Below is a small trained network, with its code and all its weights. Each question gives an input and a class and asks what happens when units are switched off, that is, made to give their printed mean instead of their output.

import numpy as np


def w(rows, s, z=0):
    codes = np.array(rows[::2]) - 128.0
    scale = np.full(codes.shape[1], s)
    scale[-1] = z or s
    return codes * scale


def norm(h):
    return h / np.sqrt((h * h).mean(-1, keepdims=True) + 1e-5)


def f(y):
    return np.maximum(y, 0)


def log_softmax(a):
    a = a - a.max(-1, keepdims=True)
    return a - np.log(np.exp(a).sum(-1, keepdims=True))


def net(x, mask):
    res = np.array(x, float).reshape(1, 2) / 4 @ E
    u = 0
    for l in range(3):
        y = f(norm(res) @ A[l][:, :-1].T + A[l][:, -1])
        res = res + np.where(mask[u : u + 12], y, B[l][:, -1]) @ B[l][:, :-1]
        u += 12
    return log_softmax(norm(res)[-1] @ U[:, :-1].T + U[:, -1])


A, B = {}, {}
E = w([
[108,159,111,55],'x0',
[154,60,3,135],'x1',
],0.005)
A[0] = w([
[137,103,173,22,105],'L0N1',
[66,153,136,9,99],'L0N2',
[165,181,190,138,82],'L0N3',
[117,180,201,107,136],'L0N4',
[203,149,116,160,23],'L0N5',
[149,178,95,226,28],'L0N6',
[204,210,140,208,120],'L0N7',
[155,75,157,157,42],'L0N8',
[56,38,2,113,182],'L0N9',
[171,150,180,118,5],'L0N10',
[167,120,183,197,78],'L0N11',
[35,151,46,84,69],'L0N12',
],0.0055,0.0014)
B[0] = w([
[85,76,107,93,175],'L0N1',
[74,48,135,119,204],'L0N2',
[127,164,92,147,186],'L0N3',
[166,208,31,155,214],'L0N4',
[66,143,128,68,140],'L0N5',
[10,53,140,22,154],'L0N6',
[94,50,122,54,169],'L0N7',
[71,124,91,44,149],'L0N8',
[102,153,113,254,253],'L0N9',
[205,175,107,101,155],'L0N10',
[89,47,88,67,176],'L0N11',
[91,59,138,137,177],'L0N12',
],0.0042,0.0048)
A[1] = w([
[139,113,108,86,141],'L1N1',
[101,38,208,170,253],'L1N2',
[48,182,243,106,172],'L1N3',
[96,199,213,159,86],'L1N4',
[159,155,95,73,43],'L1N5',
[144,73,93,124,91],'L1N6',
[163,172,59,122,87],'L1N7',
[174,180,190,106,79],'L1N8',
[62,158,254,83,106],'L1N9',
[61,216,83,213,110],'L1N10',
[114,129,189,216,120],'L1N11',
[55,167,68,167,194],'L1N12',
],0.0068,0.0021)
B[1] = w([
[155,166,106,114,150],'L1N1',
[116,152,62,3,213],'L1N2',
[75,83,99,217,246],'L1N3',
[160,120,82,181,199],'L1N4',
[74,152,129,86,142],'L1N5',
[127,124,158,128,180],'L1N6',
[172,200,180,196,154],'L1N7',
[179,103,153,164,169],'L1N8',
[154,62,83,136,227],'L1N9',
[123,121,201,150,222],'L1N10',
[100,179,189,24,165],'L1N11',
[143,145,203,105,254],'L1N12',
],0.0052,0.0049)
A[2] = w([
[140,114,184,183,159],'L2N1',
[195,201,47,153,182],'L2N2',
[135,223,201,133,150],'L2N3',
[116,119,172,167,154],'L2N4',
[129,134,178,94,142],'L2N5',
[115,66,89,113,103],'L2N6',
[164,112,173,51,70],'L2N7',
[132,109,127,104,155],'L2N8',
[144,117,220,155,69],'L2N9',
[71,156,170,134,204],'L2N10',
[189,141,107,254,6],'L2N11',
[149,140,162,31,194],'L2N12',
],0.0092,0.0024)
B[2] = w([
[140,129,134,138,210],'L2N1',
[149,103,254,157,159],'L2N2',
[212,83,69,55,173],'L2N3',
[176,132,170,156,195],'L2N4',
[205,183,199,86,151],'L2N5',
[124,129,55,129,224],'L2N6',
[187,155,137,110,147],'L2N7',
[141,145,109,186,157],'L2N8',
[86,152,93,84,169],'L2N9',
[191,113,99,95,199],'L2N10',
[98,113,189,232,253],'L2N11',
[229,141,151,204,183],'L2N12',
],0.006,0.0054)
U = w([
[126,82,189,242,228],'0',
[107,53,6,92,198],'1',
[243,121,144,60,230],'2',
[90,99,199,78,39],'3',
[62,185,138,113,14],'4',
[103,170,183,84,12],'5',
[70,166,183,71,10],'6',
[97,194,162,89,2],'7',
],0.012,0.0056)

Each question gives the input, the list of numbers given to net, and the class t.
The units are the neurons (one row each of A and B). Each row of codes is followed by its name. A weight is (code - 128) times the scale printed after its matrix; where a second scale follows, it is the last column's (A, B and U).
mask holds one flag per neuron, layer by layer. A switched-off neuron (its flag False) gives its mean, the last column of its row in B, instead of its output. The means were averaged over made-up inputs and are rounded, as every weight is.
A unit's drop is (log p(t) with every unit on - log p(t) with that unit switched off) / (log p(t) with every unit on - log p(t) with every unit switched off).
The circuit of an input: a set's keep is (log p(t) with only the set's units on - log p(t) with every unit switched off) / (log p(t) with every unit on - log p(t) with every unit switched off). Starting from the 12 units with the biggest drops (on a tie, the unit counted first), units are removed one at a time, each time the one whose removal leaves the highest keep (on an exact tie, the one counted first), for as long as the keep stays at least 0.8.
units of the circuit, in order: the units of the circuit, biggest drop first
unit that matters most: the unit with the biggest drop
k most important neurons: the k neurons with the biggest drops, biggest first
k most important neurons of layer l: the k neurons of layer l with the biggest drops, biggest first
drop of u: that unit's drop, to one decimal
input [6,-4], class 1: unit that matters most => L0N9
input [8,-8], class 0: units of the circuit, in order => L1N9, L1N3
input [7,-5], class 1: 3 most important neurons => L0N9, L1N3, L0N2
input [2,1], class 2: 2 most important neurons => L1N3, L0N9
input [2,3], class 2: 2 most important neurons => L0N9, L1N3
input [1,0], class 2: 2 most important neurons of layer 1 => L1N3, L1N2
input [-2,3], class 2: 2 most important neurons => L1N3, L0N9
input [6,-8], class 0: 2 most important neurons => L1N3, L1N9
input [-3,2], class 2: 3 most important neurons of layer 0 => L0N9, L0N2, L0N1
input [4,-1], class 1: 2 most important neurons => L0N2, L0N9
input [-2,-3], class 2: 2 most important neurons => L0N4, L0N11
input [-2,1], class 2: 2 most important neurons of layer 1 => L1N3, L1N9
input [-6,-2], class 1: 2 most important neurons of layer 0 => L0N6, L0N9
input [5,-7], class 0: units of the circuit, in order => L1N3
input [7,-4], class 1: 2 most important neurons => L0N9, L1N3
input [-8,-7], class 1: 2 most important neurons of layer 1 => L1N2, L1N3
input [-8,-6], class 1: 2 most important neurons of layer 1 => L1N2, L1N3
input [7,-6], class 1: drop of L2N11 => 0.4
input [3,-2], class 2: drop of L1N11 => 0.0
input [0,-1], class 2: drop of L2N3 => 0.1
input [5,8], class 0: unit that matters most => L0N9
